Below is a small trained network, with its code and all its weights. Each question gives an input and a class and asks what happens when units are switched off, that is, made to give their printed mean instead of their output.

import numpy as np


def w(rows, s, z=0):
    codes = np.array(rows[::2]) - 128.0
    scale = np.full(codes.shape[1], s)
    scale[-1] = z or s
    return codes * scale


def norm(h):
    return h / np.sqrt((h * h).mean(-1, keepdims=True) + 1e-5)


def f(y):
    return np.maximum(y, 0)


def log_softmax(a):
    a = a - a.max(-1, keepdims=True)
    return a - np.log(np.exp(a).sum(-1, keepdims=True))


def net(x, mask):
    res = np.array(x, float).reshape(1, 2) / 4 @ E
    u = 0
    for l in range(3):
        y = f(norm(res) @ A[l][:, :-1].T + A[l][:, -1])
        res = res + np.where(mask[u : u + 6], y, B[l][:, -1]) @ B[l][:, :-1]
        u += 6
    return log_softmax(norm(res)[-1] @ U[:, :-1].T + U[:, -1])


A, B = {}, {}
E = w([
[200,239,102,69,184,85,106],'x0',
[139,140,108,10,32,188,67],'x1',
],0.011)
A[0] = w([
[154,157,156,2,93,95,136,124],'L0N0',
[214,18,59,173,113,132,199,169],'L0N1',
[204,123,143,136,191,87,224,128],'L0N2',
[127,209,56,111,187,129,124,41],'L0N3',
[55,82,106,90,108,69,106,153],'L0N4',
[79,100,62,102,128,142,82,2],'L0N5',
],0.0079,0.0027)
B[0] = w([
[67,152,81,122,55,128,159,254],'L0N0',
[165,230,225,129,115,195,81,234],'L0N1',
[1,122,40,58,91,123,131,254],'L0N2',
[184,123,151,188,79,200,120,207],'L0N3',
[234,221,191,68,133,122,101,188],'L0N4',
[61,222,203,57,90,156,110,160],'L0N5',
],0.0074,0.0052)
A[1] = w([
[168,139,152,125,105,184,71,102],'L1N0',
[123,138,175,119,247,130,136,186],'L1N1',
[119,205,134,94,173,163,152,2],'L1N2',
[126,206,88,126,125,117,122,110],'L1N3',
[243,153,75,123,162,94,138,61],'L1N4',
[140,124,125,167,185,45,124,200],'L1N5',
],0.011,0.0021)
B[1] = w([
[118,96,85,149,152,91,151,249],'L1N0',
[113,140,78,60,106,128,127,212],'L1N1',
[156,169,117,165,101,152,81,204],'L1N2',
[147,82,165,143,143,136,112,253],'L1N3',
[163,75,193,168,161,250,94,176],'L1N4',
[148,116,112,106,94,125,184,206],'L1N5',
],0.015,0.0058)
A[2] = w([
[130,117,87,170,150,101,254,252],'L2N0',
[124,117,108,195,80,131,84,172],'L2N1',
[105,144,70,165,80,128,61,107],'L2N2',
[114,35,247,144,111,139,121,61],'L2N3',
[58,90,195,173,67,162,110,150],'L2N4',
[170,156,198,156,70,173,136,127],'L2N5',
],0.0098,0.0022)
B[2] = w([
[120,139,94,2,41,110,94,221],'L2N0',
[119,140,196,126,158,79,205,208],'L2N1',
[80,160,105,140,166,95,170,206],'L2N2',
[187,158,93,174,125,239,58,196],'L2N3',
[199,169,119,151,190,92,119,254],'L2N4',
[150,38,154,161,191,137,119,211],'L2N5',
],0.0095,0.0082)
U = w([
[236,132,145,212,161,223,84,185],'0',
[99,173,30,16,16,126,147,179],'1',
[96,186,176,174,251,4,214,176],'2',
[30,88,158,147,143,111,113,32],'3',
[60,120,186,151,115,66,82,44],'4',
[42,73,122,175,131,94,114,50],'5',
[79,75,196,117,132,89,126,2],'6',
[73,102,161,143,126,81,109,19],'7',
],0.015,0.0085)

Each question gives the input, the list of numbers given to net, and the class t.
The units are the neurons (one row each of A and B). Each row of codes is followed by its name. A weight is (code - 128) times the scale printed after its matrix; where a second scale follows, it is the last column's (A, B and U).
mask holds one flag per neuron, layer by layer. A switched-off neuron (its flag False) gives its mean, the last column of its row in B, instead of its output. The means were averaged over made-up inputs and are rounded, as every weight is.
A unit's drop is (log p(t) with every unit on - log p(t) with that unit switched off) / (log p(t) with every unit on - log p(t) with every unit switched off).
The circuit of an input: a set's keep is (log p(t) with only the set's units on - log p(t) with every unit switched off) / (log p(t) with every unit on - log p(t) with every unit switched off). Starting from the 12 units with the biggest drops (on a tie, the unit counted first), units are removed one at a time, each time the one whose removal leaves the highest keep (on an exact tie, the one counted first), for as long as the keep stays at least 0.8.
circuit, biggest first: the units of the circuit, biggest drop first
unit that matters most: the unit with the biggest drop
k most important neurons: the k neurons with the biggest drops, biggest first
top k neurons in layer l: the k neurons of layer l with the biggest drops, biggest first
drop of u: that unit's drop, to one decimal
input [7,-8], class 1: 2 most important neurons => (L1N5, L0N2)
input [-1,3], class 2: 3 most important neurons => (L1N1, L0N2, L2N0)
input [-2,1], class 2: unit that matters most => L1N0
input [7,7], class 0: 3 most important neurons => (L0N2, L1N4, L2N0)
input [3,1], class 2: 2 most important neurons => (L0N0, L0N4)
input [4,3], class 0: circuit, biggest first => (L0N2, L1N4)
input [5,-6], class 1: 2 most important neurons => (L1N5, L0N2)
input [7,-7], class 0: 2 most important neurons => (L1N4, L0N3)
input [-3,0], class 2: top 3 neurons in layer 0 => (L0N1, L0N4, L0N3)
input [-7,-6], class 0: 3 most important neurons => (L0N1, L2N3, L1N0)
input [-8,-8], class 0: top 2 neurons in layer 2 => (L2N3, L2N4)
input [3,2], class 2: top 2 neurons in layer 0 => (L0N0, L0N4)
input [-3,3], class 2: 4 most important neurons => (L1N3, L1N1, L1N0, L1N4)
input [2,1], class 2: unit that matters most => L0N0
input [3,-1], class 2: 2 most important neurons => (L0N2, L1N4)
input [8,-8], class 0: top 4 neurons in layer 1 => (L1N4, L1N2, L1N0, L1N3)
input [3,0], class 2: top 2 neurons in layer 0 => (L0N0, L0N2)
input [-2,-1], class 2: 2 most important neurons => (L0N1, L1N5)
input [-6,-4], class 0: drop of L2N3 => 0.5
input [-4,-7], class 1: drop of L2N2 => 0.0
input [-7,-3], class 0: most important neuron => (L2N3)
input [-2,-3], class 2: drop of L0N1 => 6.0
